Below is a small trained network, with its code and all its weights. Each question gives an input and a class and asks what happens when units are switched off, that is, made to give their printed mean instead of their output.

import numpy as np


def w(rows, s, z=0):
    codes = np.array(rows[::2]) - 128.0
    scale = np.full(codes.shape[1], s)
    scale[-1] = z or s
    return codes * scale


def f(y):
    return y / 2 * (1 + np.tanh(0.7978845608 * (y + 0.044715 * y**3)))


def log_softmax(a):
    a = a - a.max(-1, keepdims=True)
    return a - np.log(np.exp(a).sum(-1, keepdims=True))


def net(x, mask):
    res = np.array(x, float).reshape(1, 4) / 4 @ E
    y = f(res @ A[0][:, :-1].T + A[0][:, -1])
    res = res + np.where(mask, y, B[0][:, -1]) @ B[0][:, :-1]
    return log_softmax(res[-1] @ U[:, :-1].T + U[:, -1])


A, B = {}, {}
E = w([
[194,167,187,176,212,78],'x0',
[222,44,138,75,75,114],'x1',
[143,68,188,158,123,246],'x2',
[191,197,77,82,104,187],'x3',
],0.012)
A[0] = w([
[85,185,149,136,174,139,92],'neuron 0',
[173,177,142,143,169,76,90],'neuron 1',
[42,47,164,154,108,70,106],'neuron 2',
[107,170,53,193,190,125,116],'neuron 3',
[111,91,174,183,85,186,76],'neuron 4',
[220,209,136,182,115,129,149],'neuron 5',
[141,186,77,83,90,178,85],'neuron 6',
[163,123,210,201,176,48,136],'neuron 7',
[177,138,160,195,157,96,140],'neuron 8',
[106,198,122,199,106,161,93],'neuron 9',
[92,180,105,50,109,59,108],'neuron 10',
[212,80,161,78,96,123,57],'neuron 11',
[202,89,141,88,37,99,67],'neuron 12',
[65,90,97,135,73,104,125],'neuron 13',
[137,134,45,175,103,64,84],'neuron 14',
[57,135,115,110,53,130,114],'neuron 15',
[144,172,99,115,140,78,66],'neuron 16',
[108,142,96,150,90,16,68],'neuron 17',
[181,141,203,191,177,103,199],'neuron 18',
[44,96,212,165,91,45,16],'neuron 19',
[120,110,176,164,109,182,117],'neuron 20',
[132,123,185,98,211,252,65],'neuron 21',
[87,102,108,146,76,124,116],'neuron 22',
[129,171,75,109,140,76,90],'neuron 23',
[82,141,119,72,80,161,166],'neuron 24',
[146,120,169,112,131,218,73],'neuron 25',
[93,58,150,140,171,84,135],'neuron 26',
[173,31,132,83,143,82,123],'neuron 27',
[91,128,64,52,111,215,209],'neuron 28',
[70,130,134,87,101,147,88],'neuron 29',
[54,155,105,166,131,155,122],'neuron 30',
[42,181,70,216,175,170,86],'neuron 31',
[134,177,147,88,107,129,61],'neuron 32',
[76,149,162,120,156,185,73],'neuron 33',
[141,184,119,85,118,186,64],'neuron 34',
[98,161,93,68,105,60,135],'neuron 35',
[38,62,107,109,88,117,132],'neuron 36',
[91,105,62,120,81,142,139],'neuron 37',
[165,151,67,81,175,164,120],'neuron 38',
[160,167,79,111,134,163,3],'neuron 39',
],0.011,0.0049)
B[0] = w([
[117,121,91,173,84,106,184],'neuron 0',
[141,118,176,124,95,137,200],'neuron 1',
[172,173,38,96,203,254,214],'neuron 2',
[90,116,99,164,111,92,203],'neuron 3',
[184,89,165,170,181,98,195],'neuron 4',
[60,237,153,54,57,198,211],'neuron 5',
[129,178,110,108,151,187,208],'neuron 6',
[135,201,145,59,72,135,254],'neuron 7',
[93,177,167,118,74,110,205],'neuron 8',
[114,107,60,206,119,38,178],'neuron 9',
[173,47,182,134,181,107,199],'neuron 10',
[162,139,68,189,98,52,229],'neuron 11',
[137,90,85,161,91,76,233],'neuron 12',
[115,165,178,143,111,155,183],'neuron 13',
[163,77,166,200,197,124,171],'neuron 14',
[115,124,213,149,50,117,191],'neuron 15',
[184,113,169,146,163,126,173],'neuron 16',
[187,60,175,188,188,118,196],'neuron 17',
[84,128,189,69,72,155,246],'neuron 18',
[188,178,93,145,141,207,203],'neuron 19',
[185,54,152,136,209,64,186],'neuron 20',
[189,63,174,157,187,103,213],'neuron 21',
[131,172,158,115,97,139,165],'neuron 22',
[168,84,149,138,168,115,184],'neuron 23',
[107,146,185,102,92,142,201],'neuron 24',
[160,86,150,136,169,106,199],'neuron 25',
[132,195,73,98,137,236,196],'neuron 26',
[101,129,29,177,89,60,219],'neuron 27',
[93,135,145,92,118,137,255],'neuron 28',
[126,157,164,168,88,112,163],'neuron 29',
[133,109,47,138,70,62,192],'neuron 30',
[123,118,96,160,83,97,234],'neuron 31',
[153,138,114,164,159,171,140],'neuron 32',
[152,84,108,176,133,63,164],'neuron 33',
[158,140,113,124,158,208,181],'neuron 34',
[159,72,141,123,168,131,197],'neuron 35',
[116,215,194,94,70,150,205],'neuron 36',
[126,148,186,118,80,114,195],'neuron 37',
[143,172,81,78,145,211,185],'neuron 38',
[213,192,95,170,134,206,161],'neuron 39',
],0.0078,0.012)
U = w([
[118,132,222,101,59,127,83],'0',
[178,32,188,154,238,93,106],'1',
[131,89,2,167,69,38,88],'2',
[151,143,62,111,168,223,104],'3',
[89,90,131,83,124,106,253],'4',
[20,51,93,53,225,99,55],'5',
],0.013,0.019)

Each question gives the input, the list of numbers given to net, and the class t.
The units are the neurons (one row each of A and B). Each row of codes is followed by its name. A weight is (code - 128) times the scale printed after its matrix; where a second scale follows, it is the last column's (A, B and U).
mask holds one flag per neuron, in row order. A switched-off neuron (its flag False) gives its mean, the last column of its row in B, instead of its output. The means were averaged over made-up inputs and are rounded, as every weight is.
A unit's drop is (log p(t) with every unit on - log p(t) with that unit switched off) / (log p(t) with every unit on - log p(t) with every unit switched off).
The circuit of an input: a set's keep is (log p(t) with only the set's units on - log p(t) with every unit switched off) / (log p(t) with every unit on - log p(t) with every unit switched off). Starting from the 12 units with the biggest drops (on a tie, the unit counted first), units are removed one at a time, each time the one whose removal leaves the highest keep (on an exact tie, the one counted first), for as long as the keep stays at least 0.8.
units of the circuit, in order: the units of the circuit, biggest drop first
unit that matters most: the unit with the biggest drop
top k neurons: the k neurons with the biggest drops, biggest first
drop of u: that unit's drop, to one decimal
input [-4,-2,-3,-2], class 0: units of the circuit, in order	(neuron 36)
input [5,3,6,-7], class 3: top 4 neurons	(neuron 26; neuron 2; neuron 7; neuron 19)
input [5,3,-4,-6], class 3: units of the circuit, in order	(neuron 2; neuron 26)
input [3,1,-2,4], class 3: units of the circuit, in order	(neuron 15; neuron 38)
input [7,6,4,-5], class 0: top 2 neurons	(neuron 18; neuron 7)
input [3,-2,-2,3], class 4: top 3 neurons	(neuron 2; neuron 36; neuron 15)
input [0,7,6,-8], class 3: top 2 neurons	(neuron 2; neuron 26)
input [6,5,4,-6], class 0: top 3 neurons	(neuron 18; neuron 7; neuron 8)
input [-4,-5,-2,4], class 2: top 2 neurons	(neuron 30; neuron 9)
input [8,6,8,-4], class 0: top 3 neurons	(neuron 7; neuron 18; neuron 8)
input [-5,7,8,8], class 1: top 2 neurons	(neuron 21; neuron 25)
input [1,-5,-5,-2], class 1: top 2 neurons	(neuron 17; neuron 10)
input [-3,-4,-1,2], class 2: top 3 neurons	(neuron 18; neuron 30; neuron 5)
input [-4,-6,-2,-2], class 2: units of the circuit, in order	(neuron 30)
input [-8,-8,0,-7], class 0: top 2 neurons	(neuron 36; neuron 15)
input [6,-5,7,2], class 1: top 2 neurons	(neuron 21; neuron 20)
input [6,8,-5,-5], class 2: top 2 neurons	(neuron 27; neuron 11)
input [-7,2,7,7], class 0: top 4 neurons	(neuron 24; neuron 28; neuron 37; neuron 2)
input [0,1,3,-4], class 3: drop of neuron 2	0.1
input [4,-4,4,-7], class 3: drop of neuron 2	0.3
input [0,-6,2,5], class 2: drop of neuron 16	0.0
input [-5,6,6,1], class 1: drop of neuron 25	0.3
input [-7,-7,4,6], class 0: unit that matters most	neuron 24
